Here is a tiny trained network, its code and every weight. The questions are about switching its units off for an input and a class, where a switched-off unit gives its printed mean instead of its output.

import numpy as np


def w(rows, s, z=0):
    codes = np.array(rows[::2]) - 128.0
    scale = np.full(codes.shape[1], s)
    scale[-1] = z or s
    return codes * scale


def f(y):
    return np.maximum(y, 0)


def log_softmax(a):
    a = a - a.max(-1, keepdims=True)
    return a - np.log(np.exp(a).sum(-1, keepdims=True))


def net(x, mask):
    res = np.array(x, float).reshape(1, 4) / 4 @ E
    y = f(res @ A[0][:, :-1].T + A[0][:, -1])
    res = res + np.where(mask, y, B[0][:, -1]) @ B[0][:, :-1]
    return log_softmax(res[-1] @ U[:, :-1].T + U[:, -1])


A, B = {}, {}
E = w([
[81,96,224,155,40,103,121,176],'x0',
[118,180,157,105,158,197,190,233],'x1',
[179,133,127,51,94,175,9,152],'x2',
[116,125,138,110,139,121,125,121],'x3',
],0.011)
A[0] = w([
[87,106,223,158,43,103,117,156,172],'N0',
[74,46,255,155,11,108,111,199,159],'N1',
[101,184,136,144,157,159,200,186,154],'N2',
[110,201,147,98,171,205,193,222,194],'N3',
[106,88,176,140,89,90,125,94,153],'N4',
[149,56,88,123,68,92,59,65,180],'N5',
[150,165,26,138,230,124,130,74,253],'N6',
[185,114,138,48,92,175,33,158,155],'N7',
[111,76,131,119,130,87,103,68,198],'N8',
[119,179,173,105,123,191,148,210,128],'N9',
[179,126,129,48,81,198,35,132,167],'N10',
[98,119,139,193,132,83,184,108,225],'N11',
],0.0083,0.007)
B[0] = w([
[89,130,174,160,55,106,113,90,220],'N0',
[119,165,209,164,69,63,115,165,254],'N1',
[96,88,158,97,122,162,178,167,188],'N2',
[116,74,161,74,144,205,164,203,221],'N3',
[113,129,124,158,84,117,128,106,181],'N4',
[79,156,30,153,138,68,88,130,218],'N5',
[182,111,47,136,204,119,200,149,228],'N6',
[154,249,141,112,145,132,28,183,220],'N7',
[137,126,103,162,114,94,137,98,189],'N8',
[172,134,190,77,140,130,136,168,187],'N9',
[144,247,113,93,165,143,2,175,224],'N10',
[113,79,124,150,92,109,183,67,199],'N11',
],0.0095,0.015)
U = w([
[197,75,77,170,162,67,191,77,254],'0',
[151,160,39,99,182,121,66,102,133],'1',
[110,4,99,112,191,206,186,168,157],'2',
[189,149,122,48,180,254,99,143,115],'3',
[84,77,154,190,55,99,134,30,164],'4',
[77,178,131,167,85,81,51,144,60],'5',
[54,56,227,112,74,157,177,134,110],'6',
[188,165,251,93,108,128,94,174,16],'7',
],0.0073,0.003)

Each question gives the input, the list of numbers given to net, and the class t.
The units are the neurons (one row each of A and B). Each row of codes is followed by its name. A weight is (code - 128) times the scale printed after its matrix; where a second scale follows, it is the last column's (A, B and U).
mask holds one flag per neuron, in row order. A switched-off neuron (its flag False) gives its mean, the last column of its row in B, instead of its output. The means were averaged over made-up inputs and are rounded, as every weight is.
A unit's drop is (log p(t) with every unit on - log p(t) with that unit switched off) / (log p(t) with every unit on - log p(t) with every unit switched off).
The circuit of an input: a set's keep is (log p(t) with only the set's units on - log p(t) with every unit switched off) / (log p(t) with every unit on - log p(t) with every unit switched off). Starting from all 12 units, units are removed one at a time, each time the one whose removal leaves the highest keep (on an exact tie, the one counted first), for as long as the keep stays at least 0.8.
units of the circuit, in order: the units of the circuit, biggest drop first
unit that matters most: the unit with the biggest drop
k most important neurons: the k neurons with the biggest drops, biggest first
drop of u: that unit's drop, to one decimal
input [6,0,-8,-6], class 4: units of the circuit, in order : (N11)
input [4,5,0,-1], class 6: units of the circuit, in order : (N10, N7)
input [7,0,-8,3], class 4: 2 most important neurons : (N3, N11)
input [-4,-8,0,6], class 0: units of the circuit, in order : (N7, N6)
input [-1,3,3,8], class 3: 2 most important neurons : (N1, N0)
input [0,2,8,-2], class 3: 2 most important neurons : (N1, N0)
input [0,-5,6,-3], class 1: 2 most important neurons : (N1, N0)
input [2,1,-7,2], class 6: 2 most important neurons : (N5, N2)
input [3,1,0,2], class 6: 3 most important neurons : (N10, N7, N5)
input [7,0,8,-2], class 5: 3 most important neurons : (N3, N5, N0)
input [0,1,0,-1], class 2: drop of N1 : 0.3
input [2,3,0,2], class 6: drop of N7 : 0.3
input [-2,2,6,8], class 3: drop of N1 : 0.3
input [-6,2,3,-8], class 3: unit that matters most : N5
